Below is a small trained network, with its code and all its weights. Each question gives an input and a target symbol and asks what happens when units are switched off, that is, made to give their printed mean instead of their output.

import numpy as np


def w(rows, s, z=0):
    codes = np.array(rows[::2]) - 128.0
    scale = np.full(codes.shape[1], s)
    scale[-1] = z or s
    return codes * scale


def norm(h):
    return h / np.sqrt((h * h).mean(-1, keepdims=True) + 1e-5)


def f(y):
    return y / 2 * (1 + np.tanh(0.7978845608 * (y + 0.044715 * y**3)))


def softmax(a):
    e = np.exp(a - a.max(-1, keepdims=True))
    return e / e.sum(-1, keepdims=True)


def log_softmax(a):
    a = a - a.max(-1, keepdims=True)
    return a - np.log(np.exp(a).sum(-1, keepdims=True))


def net(x, mask):
    ids = ['ΣΨΩαβδεηθμξπφ'.index(c) for c in x.split()]
    T = len(ids)
    res = E[ids] + P[:T]
    r = norm(res)
    for j in range(2):
        rows = slice(3 * j, 3 * j + 3)
        q, k, v = (r @ M[0][rows].T for M in (Q, K, V))
        z = softmax(np.where(np.tri(T) > 0, q @ k.T / 3**0.5, -1e9)) @ v
        o = O[0][rows]
        res = res + np.where(mask[j], z, o[:, -1]) @ o[:, :-1]
    y = f(norm(res) @ A[0][:, :-1].T + A[0][:, -1])
    res = res + np.where(mask[2:18], y, B[0][:, -1]) @ B[0][:, :-1]
    return log_softmax(norm(res)[-1] @ U[:, :-1].T + U[:, -1])


Q, K, V, O, A, B = {}, {}, {}, {}, {}, {}
E = w([
[86,85,133,139],'Σ',
[124,78,134,171],'Ψ',
[63,40,68,183],'Ω',
[125,164,159,166],'α',
[124,94,210,107],'β',
[126,150,135,90],'δ',
[199,253,203,141],'ε',
[69,152,117,182],'η',
[175,139,85,133],'θ',
[156,128,156,180],'μ',
[203,121,142,129],'ξ',
[72,131,56,91],'π',
[151,91,113,110],'φ',
],0.027)
P = w([
[18,28,70,254],'0',
[49,65,83,176],'1',
[71,91,95,158],'2',
[94,92,94,136],'3',
[109,97,98,120],'4',
[132,93,92,97],'5',
[136,94,90,98],'6',
[145,92,82,99],'7',
],0.0066)
Q[0] = w([
[50,157,177,91],'h1',
[175,131,53,57],'h1',
[94,9,154,132],'h1',
[81,139,99,162],'h2',
[163,159,31,103],'h2',
[107,181,152,183],'h2',
],0.012)
K[0] = w([
[3,163,120,210],'h1',
[118,124,131,34],'h1',
[127,57,157,157],'h1',
[31,131,97,77],'h2',
[99,110,230,105],'h2',
[104,200,90,110],'h2',
],0.011)
V[0] = w([
[191,204,57,181],'h1',
[126,104,154,173],'h1',
[79,133,163,113],'h1',
[130,116,36,130],'h2',
[93,254,130,182],'h2',
[59,98,100,141],'h2',
],0.0083)
O[0] = w([
[80,104,104,185,204],'h1',
[204,54,127,100,95],'h1',
[225,157,65,81,62],'h1',
[101,127,3,79,251],'h2',
[85,177,64,188,64],'h2',
[94,135,130,110,239],'h2',
],0.006,0.0026)
A[0] = w([
[127,113,187,99,150],'n1',
[65,81,104,149,2],'n2',
[74,142,131,88,104],'n3',
[123,143,142,157,46],'n4',
[161,81,111,161,98],'n5',
[162,68,132,104,2],'n6',
[138,116,120,130,44],'n7',
[107,77,134,153,85],'n8',
[117,117,81,104,164],'n9',
[5,102,145,106,128],'n10',
[138,136,109,190,102],'n11',
[97,118,106,182,144],'n12',
[153,135,105,100,72],'n13',
[143,128,92,132,157],'n14',
[177,89,134,200,107],'n15',
[168,75,138,92,109],'n16',
],0.017,0.0034)
B[0] = w([
[163,144,119,186,148],'n1',
[94,107,211,128,209],'n2',
[157,106,84,132,174],'n3',
[151,157,44,164,121],'n4',
[151,137,182,63,229],'n5',
[157,115,83,106,172],'n6',
[132,129,128,106,121],'n7',
[106,178,192,133,182],'n8',
[106,82,97,86,253],'n9',
[226,161,150,255,225],'n10',
[105,148,55,48,230],'n11',
[106,114,143,76,246],'n12',
[97,118,134,162,164],'n13',
[108,120,162,56,212],'n14',
[151,191,98,50,240],'n15',
[165,104,119,156,197],'n16',
],0.0094,0.0054)
U = w([
[170,49,146,103,117],'Σ',
[63,77,124,77,170],'Ψ',
[55,66,160,148,150],'Ω',
[64,79,45,170,75],'α',
[135,123,196,153,244],'β',
[229,166,177,112,106],'δ',
[141,134,249,84,99],'ε',
[75,204,114,147,176],'η',
[132,211,218,56,49],'θ',
[74,146,131,187,176],'μ',
[159,221,171,152,119],'ξ',
[193,138,47,157,137],'π',
[139,120,143,142,57],'φ',
],0.021,0.011)

Each question gives the input, a string of symbols that net reads in full, and the target symbol t.
The units are the heads (3 rows each of Q, K, V and O) and the neurons (one row each of A and B). Each row of codes is followed by its name. A weight is (code - 128) times the scale printed after its matrix; where a second scale follows, it is the last column's (O, A, B and U).
mask holds one flag per unit, heads first, then neurons. A switched-off unit (its flag False) gives its mean, the last column of its rows in O or B, instead of its output. The means were averaged over made-up inputs and are rounded, as every weight is.
A unit's drop is (log p(t) with every unit on - log p(t) with that unit switched off) / (log p(t) with every unit on - log p(t) with every unit switched off).
The circuit of an input: a set's keep is (log p(t) with only the set's units on - log p(t) with every unit switched off) / (log p(t) with every unit on - log p(t) with every unit switched off). Starting from the 12 units with the biggest drops (on a tie, the unit counted first), units are removed one at a time, each time the one whose removal leaves the highest keep (on an exact tie, the one counted first), for as long as the keep stays at least 0.8.
units of the circuit, in order: the units of the circuit, biggest drop first
most important unit: the unit with the biggest drop
top k neurons: the k neurons with the biggest drops, biggest first
heads that matter: for each layer, one digit per head in row order, 1 if its drop is at least 0.15 and else 0, layers parted by /
drop of u: that unit's drop, to one decimal
input ε δ Ω θ ξ δ Σ β, target Σ: units of the circuit, in order => h2, n6, n16
input ε π β π, target π: top 2 neurons => n10, n3
input φ θ θ θ θ θ θ β, target β: top 2 neurons => n15, n11
input θ θ α θ μ α, target Ψ: top 3 neurons => n12, n10, n11
input δ θ η θ Ψ, target ε: top 2 neurons => n8, n2
input α θ θ δ α α δ, target η: heads that matter => 11
input α θ φ Ψ θ θ α, target Ψ: heads that matter => 11
input θ δ π θ θ θ Ψ, target ε: most important unit => n8
input α θ θ Ψ ξ μ Ω, target Ω: top 2 neurons => n10, n2
input α β θ θ θ Σ π, target π: top 3 neurons => n10, n3, n12
input θ θ δ θ π π, target α: top 2 neurons => n10, n15
input φ φ μ δ, target π: top 3 neurons => n3, n5, n2
input θ θ θ θ θ β, target β: drop of h1 => 0.2
input φ θ Ω, target Ω: drop of n10 => 0.2
input μ θ δ μ θ θ δ α, target η: drop of n9 => 0.1
input α β θ, target θ: top neuron => n5
